Look-ups in named tables: a row name and a column name give one cell, copied from the table.

Table Bebi
         Vataba  Mas  Sasi  Doz  Linoba  Kasar  Mado
Dezi        108  128   174   96     129    130   128
Lud         128   59   136  215     189     68    88
Gim         117  128   191   87     138    120   116
Mapagek     118  129   135  137     125    155   195
Verite      123  103   162  123     125    102    94
Mebe        140   80   147  124     118    128    93
Tolaro      155   92   162  197      91    104   124

Doz of Verite = 123
Sasi of Tolaro = 162
Kasar of Tolaro = 104
Vataba of Mebe = 140
Doz of Tolaro = 197
Doz of Gim = 87
Mado of Lud = 88
Sasi of Gim = 191
Linoba of Gim = 138

Narak =
,Fef,Rilozat,Dup,Vitilu,Varovo,Dokovu,Faz,Vune,Rosis,Fufum
Detoro,0.2,0.2,0.3,0.6,0.2,0.4,0.4,0.3,0.2,0.2
Vipomu,0.4,0.2,0.4,0.4,0.4,0.3,0.5,0.5,0.2,0.3
Silufa,0.2,0.4,0.4,0.3,0.4,0.6,0.5,0.5,0.3,0.3
Sur,0.8,0.5,0.2,0.5,0.4,0.4,0.4,0.5,0.2,0.5
Mibop,0.7,0.5,0.2,0.5,0.4,0.4,0.3,0.5,0.2,0.5
Rer,0.5,0.5,0.3,0.4,0.4,0.4,0.4,0.5,0.2,0.5
Firedes,0.5,0.6,0.4,0.3,0.4,0.6,0.2,0.1,0.6,0.4
Zat,0.7,0.2,0.4,0.3,0.5,0.4,0.5,0.4,0.5,0.4
Kuf,0.2,0.4,0.4,0.2,0.4,0.6,0.6,0.5,0.3,0.4
Kom,0.6,0.5,0.3,0.4,0.4,0.4,0.4,0.5,0.2,0.5
Totut,0.6,0.3,0.4,0.4,0.4,0.5,0.2,0.1,0.5,0.3

Faz of Rer: 0.4
Varovo of Kuf: 0.4
Faz of Mibop: 0.3
Dup of Sur: 0.2
Faz of Kom: 0.4
Dup of Mibop: 0.2
Rilozat of Detoro: 0.2
Vitilu of Kom: 0.4
Rilozat of Firedes: 0.6
Fufum of Detoro: 0.2
Vitilu of Totut: 0.4
Faz of Vipomu: 0.5
Vune of Vipomu: 0.5
Rosis of Mibop: 0.2
Fufum of Firedes: 0.4
Fef of Silufa: 0.2
Dokovu of Totut: 0.5
Vitilu of Silufa: 0.3

Table Bubibek
,Lega,Vilufu,Denadun,Megi,Petota,Talu,Vun,Bopepo,Bunisar
Safula,125,63,104,178,137,137,183,164,138
Binap,133,160,106,179,183,76,83,199,210
Feseniz,106,133,114,102,164,137,156,209,78
Zuto,104,197,174,168,134,128,76,172,173
Nel,178,152,121,94,90,124,201,154,145
Roziva,145,77,121,114,197,105,181,139,197
Leb,196,83,111,188,152,130,105,88,91
Kosa,164,93,76,85,112,163,206,115,101
Difinon,122,101,116,134,134,132,168,103,119
Tevebuv,125,184,199,194,194,194,144,184,70
Somit,87,66,152,128,209,127,115,132,92
Zep,202,94,178,210,84,145,169,161,169

Bunisar of Zuto is 173
Bunisar of Roziva is 197
Megi of Kosa is 85
Megi of Zep is 210
Bunisar of Nel is 145
Petota of Kosa is 112
Megi of Difinon is 134
Bunisar of Tevebuv is 70
Lega of Kosa is 164
Vilufu of Zuto is 197
Bopepo of Zuto is 172
Talu of Leb is 130
Bopepo of Leb is 88
Vun of Tevebuv is 144
Petota of Difinon is 134
Petota of Feseniz is 164
Vilufu of Leb is 83
Bunisar of Leb is 91

Kozonir:
,Rovoz,Kizus,Gasuvip,Giram,Rali
Fav,6192,14160,75482,57402,8385
Kob,10000,15318,73516,40091,12825
Sekule,24984,11699,71649,11513,3175
Buz,25741,9557,74956,5928,5787

Rali of Fav = 8385
Rali of Sekule = 3175
Kizus of Fav = 14160
Giram of Sekule = 11513
Giram of Kob = 40091
Rovoz of Buz = 25741
Rovoz of Kob = 10000
Giram of Fav = 57402
Row with the largest Rovoz: Buz

Dadop:
,Fopefe,Kete,Pibisev
Fav,-402,4348,-2006
Lok,2607,-8913,1518
Ridep,1300,1971,-2790
Gen,3774,3633,6610
Vuku,3606,5590,7031
Kup,758,3219,-2769
Makan,3746,4589,6491
Gepuf,-234,1206,-2307
Rad,2544,3672,4964
Kiv,3130,6775,5812
Vas,1486,2531,4806
Sez,600,2461,3421
Ratop,1538,-5060,2139
Von,3541,6688,6705

Fav, Fopefe -> -402
Makan, Pibisev -> 6491
Von, Pibisev -> 6705
Von, Fopefe -> 3541
Kiv, Fopefe -> 3130
Rad, Pibisev -> 4964

Zoguvu.csv
,Bufed,Garori,Geb,Sop,Lor,Kefiro
Rifun,204,67,204,163,119,127
Doru,130,166,123,123,154,223
Rigole,138,135,142,146,141,143
Sasiza,135,148,113,160,123,204
Kazok,161,85,180,143,144,166
Tun,113,155,129,132,153,232
Tud,140,131,143,143,140,142
Fasiza,155,129,142,145,131,147
Kilomut,155,83,183,141,140,169
Dezeno,151,89,169,145,142,148
Kep,200,122,144,198,89,148
Ranefez,124,154,130,146,145,225
Sedi,164,41,197,165,173,104
Saf,123,155,127,147,144,221

Doru, Garori => 166
Kilomut, Kefiro => 169
Kazok, Sop => 143
Dezeno, Sop => 145
Ranefez, Sop => 146
Dezeno, Lor => 142
Sasiza, Kefiro => 204
Tun, Kefiro => 232
Kep, Geb => 144
Sasiza, Garori => 148
Saf, Garori => 155
Ranefez, Geb => 130
Kep, Kefiro => 148
Tun, Sop => 132
Tun, Lor => 153
Ranefez, Bufed => 124
Tud, Bufed => 140
Rigole, Kefiro => 143
Which row has the largest Kefiro? Tun

Table Kudumor
|  | Bamu | Zabof | Dit |
|---|---|---|---|
| Baz | 0.4 | 0.7 | 0.2 |
| Tet | 0.8 | 0.1 | 0.4 |
| Rekiva | 0.5 | 0.5 | 0.5 |
| Bis | 0.5 | 0.4 | 0.6 |
| Nefi | 0.4 | 0.5 | 0.7 |

What is the Dit of Bis in Kudumor? 0.6
What is the Zabof of Bis in Kudumor? 0.4
What is the Dit of Nefi in Kudumor? 0.7
What is the Bamu of Bis in Kudumor? 0.5
What is the Zabof of Rekiva in Kudumor? 0.5
What is the Dit of Rekiva in Kudumor? 0.5
What is the Zabof of Tet in Kudumor? 0.1
What is the Zabof of Baz in Kudumor? 0.7
What is the Bamu of Rekiva in Kudumor? 0.5
What is the Bamu of Baz in Kudumor? 0.4
Which row has the largest Bamu? Tet

